In the rows, 128 means zero.
Here are made-up objects, facts about them, and rows of numbers that follow some of those facts. Name the object behind each unnamed row.

Some facts about the objects:
{bibok dostar grimosen klureklol niskosos ploplubron sorok zoskes} σ gripabrun
{bokigrel broru fere nidas plabristen rore samilos stuteron trolale} σ fode
{braflun dudi flivubrir fures grafolal tetruflam zeratruk zusa} σ kavi
{brefe dozim drubrus flokul grukem ludra nutu trune tuzol} σ dudi
{brigre flakla giklor gufle kitra rora sogrik tedru vikasto} σ gatom
{bukomu defor floflugre nastor pagidral pledro stabrar} σ tubrorus
{datrus febrido stalo tudo} σ mograk
{dibes dizi drozam dunom kiga plaful tuku zomuskur} σ zeplis
{doklik dorostil fulevul gaflozos komoda trabro trepimos trununis} σ tetruflam
{dovo flafli flirum klibe nupim sodos staplufam vudrem zeskul} σ grestozan
{drufotek fliplizol kozu lezan nedrok nofoskim skuflem tiziplok} σ velivon
{druskem fanefor fitran vadrul} σ kefle
{druva klesar mitok plapla trefel troflegre trolus} σ brigre
{firon gevo grinebus teper} σ vikasto
{fleploba klekibun mifor pilaflen poti tresik zaler} σ grafolal
{fletus grestozan} σ zopen
{flitri laru stirem} σ kiga
{flubon kiririm megus steskol trukis} σ zeratruk
{fluvi fopun gregraru rafla skugro stazol vibrum zufum} σ dratremu
{fode paviflol ruru skebri stivir} σ triklan
{fufluk gatan grilon klizika klotu stegem} σ plakli
{getrubrun gido klotak skomen suzigros} σ zomuskur
{griklok kuflan plilak} σ skazuklo
{gula guzopli rosku zutrisis} σ fitran
{klibrom mograk moklo skazuklo skobru tubrorus venoto ziler} σ mefer
{nopus} σ flivubrir
φ a <- bibok brefe brigre dovo dozim drubrus drufotek fere firon fitran flakla flivubrir flokul flubon fluvi fopun fufluk fulevul gatom gevo grafolal gregraru grestozan griklok grilon gripabrun gufle gula kiga kitra klibrom komoda kuflan laru lezan ludra mifor moklo nastor nedrok nopus pilaflen pledro rora skobru skuflem sodos stazol stivir suzigros teper tetruflam tiziplok trabro trepimos tresik trukis trune tuzol venoto vibrum zaler
φ b <- bokigrel braflun defor doklik dorostil dratremu druskem druva dunom fanefor fleploba flirum flitri fode gido kavi kiririm klekibun klesar klibe klotu mefer mitok mograk nidas ploplubron rosku ruru samilos skugro stabrar trefel troflegre trolale tubrorus tudo vadrul zeratruk zomuskur zopen
φ c <- broru bukomu datrus dizi dostar drozam flafli fletus fliplizol floflugre fures giklor grinebus grukem guzopli klizika klotak klureklol megus niskosos nofoskim nupim nutu pagidral paviflol plaful plakli rafla skazuklo sogrik sorok stalo staplufam stegem steskol stirem stuteron tedru trolus tuku velivon vikasto zeplis zeskul zoskes zutrisis
φ d <- dibes dudi febrido gaflozos gatan getrubrun grimosen kefle kozu plabristen plapla plilak poti rore skebri skomen triklan trununis vudrem ziler zufum zusa
bokigrel Θ [grimosen trununis]
braflun Θ [tiziplok trune stazol niskosos kuflan]
brefe Θ [trune fleploba flitri vadrul]
bukomu Θ [nofoskim samilos]
dostar Θ [gido]
dovo Θ [gufle grukem dunom zomuskur rore]
dratremu Θ [zeskul]
drozam Θ [griklok fliplizol]
drubrus Θ [tuku fopun]
fode Θ [vibrum skugro]
fufluk Θ [laru]
gaflozos Θ [fulevul]
grafolal Θ [giklor kozu druva skugro niskosos]
kavi Θ [grukem flubon]
kitra Θ [firon gregraru flakla]
klibe Θ [troflegre tudo]
klibrom Θ [kiririm stabrar suzigros]
komoda Θ [trefel fluvi stalo]
lezan Θ [gevo druva fanefor sorok floflugre]
mitok Θ [firon klizika vibrum]
mograk Θ [poti tiziplok megus plabristen]
nupim Θ [brigre tuzol febrido zomuskur broru ludra trolale doklik]
pagidral Θ [skuflem floflugre skebri]
paviflol Θ [nofoskim fanefor floflugre]
pledro Θ [druskem nastor gregraru klureklol]
plilak Θ [tresik fulevul gido skugro]
rafla Θ [klotak sorok flitri vadrul skebri]
ruru Θ [skobru gufle tedru trununis]
skazuklo Θ [vudrem datrus nofoskim fluvi]
skomen Θ [vudrem fleploba nutu fanefor dudi]
sodos Θ [druskem tuzol fleploba stabrar]
stegem Θ [grukem grilon skugro floflugre]
steskol Θ [kozu velivon samilos flakla]
stirem Θ [zutrisis nutu]
stuteron Θ [mifor trune fanefor floflugre dorostil]
teper Θ [stazol klotu]
trabro Θ [ziler]
trepimos Θ [nastor tiziplok nopus sorok vikasto gatom]
triklan Θ [brigre trune kiga flakla]
tubrorus Θ [dizi tedru rosku]
zeplis Θ [fletus febrido vibrum fures flirum fopun getrubrun kuflan]
zoskes Θ [vibrum suzigros]
zusa Θ [flafli guzopli plakli]
π e <- bibok bokigrel braflun datrus defor dibes dovo dozim drozam dunom fanefor febrido fere flafli fletus flitri fluvi fopun fufluk fulevul getrubrun gevo gido griklok grinebus gufle gula kitra klekibun klotak klureklol komoda kozu kuflan laru mifor moklo nedrok nutu pagidral paviflol pilaflen ploplubron poti rafla rore rosku skebri skomen skugro sodos sogrik staplufam steskol stivir stuteron trefel trepimos tresik trolus trune trununis vadrul zufum
π i <- brefe dostar flakla flirum gaflozos grilon grukem klibrom klotu lezan plaful stazol troflegre tudo
π h <- broru dizi dorostil floflugre gatan giklor klesar klibe samilos stalo
π f <- bukomu doklik drubrus drufotek druskem druva fleploba fliplizol flokul fures guzopli klizika ludra megus mitok nastor nidas nopus plabristen plapla pledro rora ruru skobru skuflem sorok stabrar stegem tedru tiziplok trabro trolale tuku tuzol vibrum zeskul ziler zoskes
π j <- firon grimosen nofoskim nupim plilak vudrem zaler zusa zutrisis
π g <- flubon gregraru kiririm niskosos stirem suzigros teper trukis venoto
[bibok bokigrel braflun brefe broru defor dovo dozim drozam drubrus febrido fere flafli fleploba fletus flirum fulevul getrubrun grimosen grukem kavi klibe kuflan laru mifor nastor nedrok nidas niskosos nutu pagidral plilak rore rosku skomen sodos stalo staplufam stirem suzigros tuku vadrul vikasto vudrem zeskul zomuskur zoskes zusa] κ 985
[brigre bukomu datrus dibes dizi doklik dratremu drufotek druva dudi dunom firon fitran flitri floflugre flokul flubon fode fufluk gaflozos gatom gido grestozan griklok grilon grinebus gripabrun guzopli klekibun klesar klotak komoda ludra mefer megus mitok mograk plabristen plakli plapla pledro ploplubron rora samilos skobru sorok stabrar steskol stuteron tedru teper trabro trefel trepimos tresik triklan troflegre trolale trolus trununis tubrorus tudo tuzol zaler zeratruk zufum zutrisis] κ 451
[dorostil dostar druskem fanefor flakla fliplizol flivubrir fluvi fopun fures gatan gevo giklor grafolal gregraru gufle gula kefle kiga kiririm kitra klibrom klizika klotu klureklol kozu lezan moklo nofoskim nopus nupim paviflol pilaflen plaful poti rafla ruru skazuklo skebri skuflem skugro sogrik stazol stegem stivir tetruflam tiziplok trukis trune velivon venoto vibrum zeplis ziler zopen] κ 919

Some objects and their rows:
118	140	147	183	123	119	98	173	148	127	134	134	131	146	121	135	138	133	137	136	147	135	145	112	129	124	117	146	123	122	131	133	134	144	140	99	104	128	132	106	130	109 -> dorostil
116	146	147	190	124	124	97	166	147	128	131	139	137	146	123	139	147	142	134	129	140	133	137	110	135	114	121	140	126	119	133	122	127	154	131	108	108	129	137	107	135	110 -> fures
127	123	139	96	126	162	107	132	123	116	127	121	118	118	123	141	124	112	128	127	152	140	144	127	125	133	134	112	113	127	134	125	153	164	139	126	126	129	149	108	143	150 -> doklik
117	142	144	179	119	94	108	132	146	137	118	138	134	151	129	139	144	151	133	122	129	126	122	115	126	121	124	147	141	116	134	122	103	131	126	129	102	122	152	119	133	111 -> skuflem
128	122	134	73	121	140	133	106	118	124	118	127	121	123	131	140	130	128	122	115	129	134	125	137	125	130	134	117	135	118	130	118	130	146	128	145	124	122	160	128	137	150 -> flubon
134	128	138	129	135	139	137	151	128	118	138	134	126	125	117	131	125	122	138	134	136	136	161	140	128	137	123	135	118	134	117	134	148	142	140	123	109	129	112	114	134	114 -> braflun
123	136	139	150	120	97	148	154	141	136	129	144	134	149	126	130	144	144	135	123	118	128	127	132	131	124	117	155	144	120	122	128	112	121	132	122	97	123	132	130	120	99 -> pilaflen
123	123	136	81	128	137	114	98	121	125	115	120	118	125	134	142	125	121	123	116	134	133	122	123	123	132	137	121	135	124	138	120	128	139	129	155	127	127	164	126	140	153 -> skobru
125	119	139	167	119	83	122	128	138	126	106	132	141	154	131	141	146	161	137	118	106	128	114	119	129	116	123	143	136	115	125	114	99	124	130	113	109	124	145	103	131	94 -> kiga
126	125	132	84	132	147	129	98	123	125	121	121	119	123	136	138	121	123	133	119	132	132	141	130	126	141	142	123	142	132	138	124	126	139	131	169	115	131	153	127	145	141 -> pledro
126	117	144	131	134	122	123	143	130	118	129	133	123	127	116	137	128	113	128	131	137	136	136	130	123	127	120	136	107	130	118	126	150	135	143	112	120	128	123	113	130	124 -> vadrul
125	117	141	132	141	131	125	142	128	118	134	133	122	126	120	133	125	107	133	132	133	135	150	128	126	132	124	141	109	136	120	126	148	128	144	122	118	130	120	113	132	117 -> defor
129	121	136	80	126	132	126	96	128	123	112	120	119	125	130	144	122	129	128	116	135	133	118	137	121	136	137	116	141	126	134	123	124	147	129	161	114	128	154	128	144	154 -> rora
119	135	146	198	122	125	107	166	142	126	129	145	136	142	118	136	144	139	139	131	138	134	145	118	132	121	120	140	112	122	128	123	128	146	136	100	107	124	137	103	133	102 -> kiririm
126	121	136	100	141	167	117	125	128	116	129	121	121	118	129	141	123	109	136	125	142	136	153	125	130	133	141	119	125	138	137	119	149	155	137	156	121	138	135	116	150	137 -> bukomu
121	124	144	173	136	112	136	170	148	127	132	146	136	142	117	133	143	133	143	130	126	132	141	130	136	122	119	149	129	133	120	123	133	132	143	121	97	133	108	117	130	92 -> paviflol
116	108	138	110	139	149	132	109	121	128	128	138	121	127	123	136	101	75	124	121	137	145	133	143	140	132	126	118	97	141	113	113	151	167	164	141	139	132	151	105	125	124 -> tudo
129	132	134	74	120	138	124	107	121	126	120	121	119	125	132	141	127	128	121	117	138	135	124	130	123	128	135	119	140	118	135	125	129	151	128	146	122	126	163	129	138	156 -> ludra

Rows to name:
No name comes twice in this set of rows, the named rows included.
134	155	135	128	123	133	128	118	130	126	127	128	128	135	133	135	127	148	136	124	130	129	148	132	127	136	135	132	150	122	131	132	113	147	119	150	105	127	143	128	140	129 | drubrus
127	121	138	181	127	103	118	149	143	121	117	137	145	154	127	141	143	152	143	122	109	131	135	122	131	116	128	138	132	125	127	114	115	129	132	112	106	130	129	96	136	91 | kefle
125	122	144	123	137	120	124	142	131	117	132	133	125	129	117	139	132	116	124	124	132	135	128	128	129	118	122	137	116	128	117	118	148	138	138	119	122	131	121	120	130	125 | fletus
126	129	144	147	134	133	104	128	132	119	126	133	129	129	121	143	133	125	127	124	134	135	135	122	129	120	129	128	114	124	124	114	140	151	128	124	121	129	134	113	141	126 | niskosos
132	109	136	73	133	154	139	143	121	117	133	127	118	115	119	134	124	105	129	128	142	141	141	144	127	136	127	121	115	135	122	130	165	149	147	128	122	129	127	117	135	138 | klekibun
132	118	140	133	139	130	134	142	133	115	131	133	124	125	115	134	125	116	138	134	134	135	151	141	125	138	124	136	115	137	118	132	147	138	141	131	108	131	110	114	136	115 | bokigrel
127	133	142	132	131	145	128	143	126	118	134	141	129	128	117	137	135	122	125	122	130	135	142	129	133	113	125	131	113	122	118	119	144	149	129	115	121	125	129	120	134	124 | grukem
140	126	133	140	129	141	124	139	126	108	123	123	134	129	125	138	128	140	143	130	124	137	166	131	132	128	131	124	117	130	123	129	137	154	130	114	115	131	121	92	145	106 | kavi
126	136	146	148	134	134	98	130	136	118	127	127	127	133	123	145	131	125	128	126	142	134	133	116	127	120	130	129	122	124	130	119	138	154	129	127	120	131	136	112	143	133 | tuku
127	141	144	151	126	142	99	139	131	118	130	127	126	129	122	140	128	127	131	132	147	136	152	119	126	127	127	127	114	123	130	130	140	159	131	116	118	127	140	106	141	131 | fleploba
123	125	140	158	126	89	152	141	146	134	122	145	133	147	122	132	142	149	141	124	119	126	123	139	128	130	119	152	146	127	121	128	109	119	136	138	89	126	123	127	126	99 | kitra
116	120	148	193	128	116	120	157	142	127	127	150	133	140	114	134	145	130	138	129	132	133	138	123	130	116	117	144	104	126	121	118	128	133	137	104	106	124	130	106	131	95 | klotu

The same objects again, as new rows of numbers:
Some objects and their rows:
112	137	117	96	126	125	120	141	120	113	143	115	138	136	109	145	115	129	118	119	105	138	133	144	147	108	137	138	130	139	146	115	107	113	113	125	151	142	132	113	125 -> fitran
122	139	127	103	128	137	123	133	116	102	138	134	143	88	145	159	105	112	120	110	125	129	128	158	157	134	125	123	150	118	140	107	123	123	113	121	136	157	127	127	110 -> tedru
116	118	140	142	146	119	137	131	156	121	113	134	139	114	148	106	136	127	138	120	187	108	148	119	124	123	116	110	150	115	90	164	141	129	110	80	140	138	129	137	135 -> nupim
146	117	132	140	122	128	124	116	135	142	105	133	123	124	145	119	124	114	140	108	141	114	130	126	120	161	122	131	126	105	105	128	149	131	115	133	146	136	106	147	123 -> fures
144	128	120	128	129	125	134	147	95	109	156	150	148	111	143	142	120	123	104	120	116	124	129	164	131	143	145	112	143	173	156	118	123	125	145	113	120	134	128	139	106 -> plabristen
101	140	115	113	136	127	133	124	128	115	142	131	156	89	130	135	113	127	125	95	124	118	145	149	150	129	131	110	137	148	138	139	116	130	131	106	144	147	142	141	110 -> bukomu
112	118	136	139	152	128	144	105	168	135	101	128	123	104	130	107	137	134	149	116	157	122	137	96	119	123	114	113	115	109	109	166	140	143	128	103	120	120	131	136	150 -> pagidral
110	138	116	105	124	126	122	136	124	108	137	117	147	133	119	146	109	126	125	120	124	133	136	147	148	106	135	131	145	144	142	112	102	115	121	127	147	141	147	110	111 -> rora
130	134	117	113	111	117	122	131	109	120	124	106	125	149	129	141	109	120	124	113	134	131	121	144	145	135	147	139	141	152	145	106	109	120	123	143	162	134	137	118	106 -> tuzol
143	111	132	138	136	137	137	136	117	133	147	149	131	122	123	122	141	131	122	139	99	129	138	136	116	158	122	124	113	132	127	116	150	124	129	113	100	123	102	146	135 -> kefle
127	129	145	134	150	134	140	91	134	124	104	139	113	98	158	112	116	104	135	118	171	114	125	122	123	112	111	104	143	121	125	139	132	147	136	161	121	125	147	137	137 -> nofoskim
118	121	132	130	135	132	131	114	165	139	106	138	129	100	108	118	134	143	146	117	121	118	139	104	125	153	112	132	99	93	111	141	146	128	138	109	124	126	118	145	138 -> stirem
111	136	124	110	130	127	133	144	139	105	137	104	143	131	124	148	123	120	117	127	137	134	137	141	151	91	136	126	151	139	142	129	103	126	120	103	147	145	149	100	122 -> fufluk
127	144	126	115	130	122	124	134	119	110	125	117	132	139	155	135	105	114	119	125	179	130	118	141	135	98	146	117	169	155	138	126	101	125	115	137	147	144	151	102	120 -> firon
114	133	131	123	137	130	127	104	139	133	102	117	108	129	127	120	126	122	137	130	163	130	122	113	127	95	122	125	128	132	132	145	113	132	133	157	123	123	142	116	144 -> gevo
145	138	122	121	120	139	138	157	95	124	171	118	135	136	119	145	137	135	97	125	81	140	127	164	132	136	144	132	132	159	158	108	121	128	126	121	139	136	131	130	113 -> zeratruk
144	124	130	141	123	133	114	132	115	146	128	143	113	149	125	117	136	152	128	160	118	131	108	111	99	153	125	145	111	115	118	111	141	123	120	144	104	111	102	126	151 -> zomuskur
115	134	118	115	142	128	131	119	122	121	124	123	138	88	155	134	113	106	113	91	135	126	125	144	148	125	139	115	149	147	151	140	111	141	135	119	135	153	143	132	119 -> klotak

Rows to name:
No name comes twice in this set of rows, the named rows included.
122	142	115	107	134	132	120	107	113	125	125	132	141	85	144	134	104	113	125	92	129	126	129	152	151	134	142	117	140	149	157	131	117	129	138	135	142	142	137	143	113 | sorok
140	134	152	140	124	136	126	107	153	139	100	117	95	154	131	122	133	115	138	142	149	132	109	92	107	109	115	137	116	93	121	130	131	132	124	156	132	116	136	120	146 | fulevul
126	117	128	130	117	128	107	116	146	140	93	125	113	149	110	118	124	142	145	144	140	125	111	97	116	142	124	153	104	93	112	121	130	107	129	149	124	127	107	118	137 | suzigros
143	117	131	145	121	127	129	136	120	125	143	156	138	122	109	135	134	140	126	141	103	112	137	140	118	166	109	132	111	133	116	110	147	112	141	116	101	122	104	145	119 | gatan
119	135	124	124	134	127	146	145	141	122	141	107	141	110	139	132	131	109	118	92	140	122	143	145	148	126	142	114	140	142	144	152	119	145	128	87	158	153	146	136	112 | steskol
132	130	138	129	132	136	115	95	149	136	105	148	119	96	114	121	118	135	148	137	114	118	122	115	127	157	104	138	107	86	108	113	154	115	133	144	119	120	121	141	131 | stalo
129	120	129	137	122	128	133	102	132	148	95	106	88	152	135	120	121	115	133	128	161	130	116	101	123	118	135	136	128	137	138	136	124	139	136	166	137	119	132	118	134 | trune
131	140	123	119	123	135	129	123	115	122	134	131	140	107	142	143	112	103	116	94	119	127	130	159	146	141	136	122	143	135	155	120	126	131	127	118	156	146	134	145	102 | megus
151	112	147	155	140	132	138	132	131	129	125	150	106	117	148	119	148	124	129	153	143	124	118	109	104	152	123	117	125	119	122	130	155	139	129	118	91	118	117	135	146 | rore
127	128	132	133	130	117	114	113	147	137	86	124	102	153	143	111	128	136	139	150	176	123	109	92	109	118	128	141	125	113	112	139	128	122	119	147	126	126	119	112	149 | kuflan
149	125	153	161	147	131	139	102	130	131	121	156	102	114	159	107	128	121	136	150	169	117	117	111	104	128	120	102	131	139	132	133	143	147	154	135	87	97	148	137	141 | vudrem
111	118	126	115	118	130	116	125	144	121	116	120	128	141	102	135	126	137	138	141	116	129	130	114	135	126	113	145	118	104	115	120	126	107	125	142	126	130	117	113	136 | venoto
129	148	137	124	128	127	131	130	128	104	141	104	129	147	144	150	118	105	116	127	159	132	128	139	141	92	132	114	160	139	141	122	106	136	123	118	163	134	166	104	113 | zaler
152	138	107	117	112	120	133	159	92	120	187	147	161	130	115	141	144	117	113	96	49	134	143	169	128	149	154	124	108	146	144	117	134	131	130	107	135	129	130	163	110 | gaflozos

The same objects again, as new rows of numbers:
Some objects and their rows:
124	134	116	121	117	124	122	117	121	128	118	108	137	131	113	113	133	120	122	112	121	138	117	139	123	111	103	115	114	116	174	128	129	124	116 -> zoskes
122	115	115	119	152	118	119	119	133	120	126	107	131	137	113	113	122	119	133	152	114	125	95	124	157	109	110	116	143	110	115	114	120	140	140 -> klotak
144	115	136	120	118	119	120	133	138	120	138	109	122	124	149	171	120	148	125	111	121	125	103	126	116	124	144	128	142	122	117	147	129	124	142 -> dozim
123	149	128	121	120	121	118	117	124	125	134	166	145	123	112	114	155	121	122	110	116	125	128	124	126	112	99	127	113	148	115	125	123	125	110 -> grukem
125	134	141	123	118	162	134	129	122	121	135	165	123	124	113	116	133	132	124	113	169	156	207	129	112	114	135	117	114	148	183	152	132	123	111 -> stegem
132	137	118	143	118	191	139	127	119	119	164	117	122	124	114	114	116	124	123	112	180	128	191	122	113	113	160	117	114	110	124	166	122	115	125 -> skugro
123	120	119	119	145	120	120	122	124	125	115	110	123	128	133	113	143	115	125	160	113	124	90	124	163	111	100	140	124	144	116	114	127	157	128 -> plapla
124	128	117	126	119	122	145	118	122	131	148	122	123	129	114	114	136	126	122	112	131	124	123	131	129	111	99	119	115	117	114	114	121	118	113 -> nidas
130	120	130	117	130	122	119	129	129	139	114	114	123	129	167	120	142	119	126	171	113	127	91	123	148	112	102	168	141	145	118	114	135	148	134 -> rora
129	113	115	124	119	120	125	121	123	119	155	108	138	122	113	127	120	138	124	110	117	125	114	125	123	128	125	116	118	112	113	131	123	128	120 -> nutu
123	166	122	119	117	120	123	115	127	145	132	156	131	125	113	114	143	120	122	111	122	125	126	146	132	114	100	134	115	122	113	113	121	115	109 -> flirum
140	120	149	148	118	140	123	142	131	121	127	147	124	121	140	169	118	145	121	111	155	124	178	124	113	152	194	127	137	115	135	159	126	116	155 -> gula
136	149	162	138	118	125	119	142	121	123	119	175	124	124	138	172	117	131	125	110	149	124	173	123	114	162	163	141	118	131	133	175	123	116	117 -> trukis
126	116	118	123	118	127	134	119	121	122	138	123	125	130	114	113	120	134	121	113	122	124	118	124	137	120	123	117	118	113	117	114	122	122	131 -> stalo
142	120	149	149	119	143	125	139	128	121	126	147	125	122	142	170	117	146	122	109	153	125	178	121	113	151	197	129	139	117	135	154	127	118	157 -> moklo
125	166	169	127	118	123	120	121	123	154	114	206	123	124	138	172	121	130	124	112	135	132	183	156	113	162	148	177	113	150	134	135	129	118	112 -> flakla
131	119	128	121	133	121	121	133	126	131	115	107	124	123	164	148	155	118	124	149	113	126	91	125	137	112	101	159	128	150	114	114	138	160	116 -> tuzol
128	123	133	121	117	122	120	119	124	125	119	138	126	124	121	121	122	132	121	112	119	123	104	124	134	128	132	133	124	127	121	117	121	125	135 -> grimosen

Which object is each row?
No name comes twice in this set of rows, the named rows included.
121	170	134	119	118	141	122	118	124	140	114	187	136	124	112	111	126	121	124	112	138	160	201	157	113	133	125	117	115	135	157	148	124	118	110 | dostar
122	156	194	122	120	124	120	126	121	143	115	225	123	126	139	116	140	156	125	111	156	145	205	139	114	143	141	137	133	205	169	139	152	116	110 | lezan
127	165	174	128	119	124	119	122	123	149	113	210	123	124	137	165	123	128	124	110	136	131	183	151	114	156	145	176	115	151	133	141	127	117	113 | stazol
138	157	154	123	118	130	118	168	125	123	123	144	124	122	139	146	124	117	122	111	143	132	172	136	116	148	142	123	114	167	202	191	159	122	109 | grafolal
133	123	151	120	116	119	120	128	122	135	119	143	121	126	148	147	128	137	124	120	120	122	107	127	124	124	118	166	120	145	136	115	134	124	136 | nastor

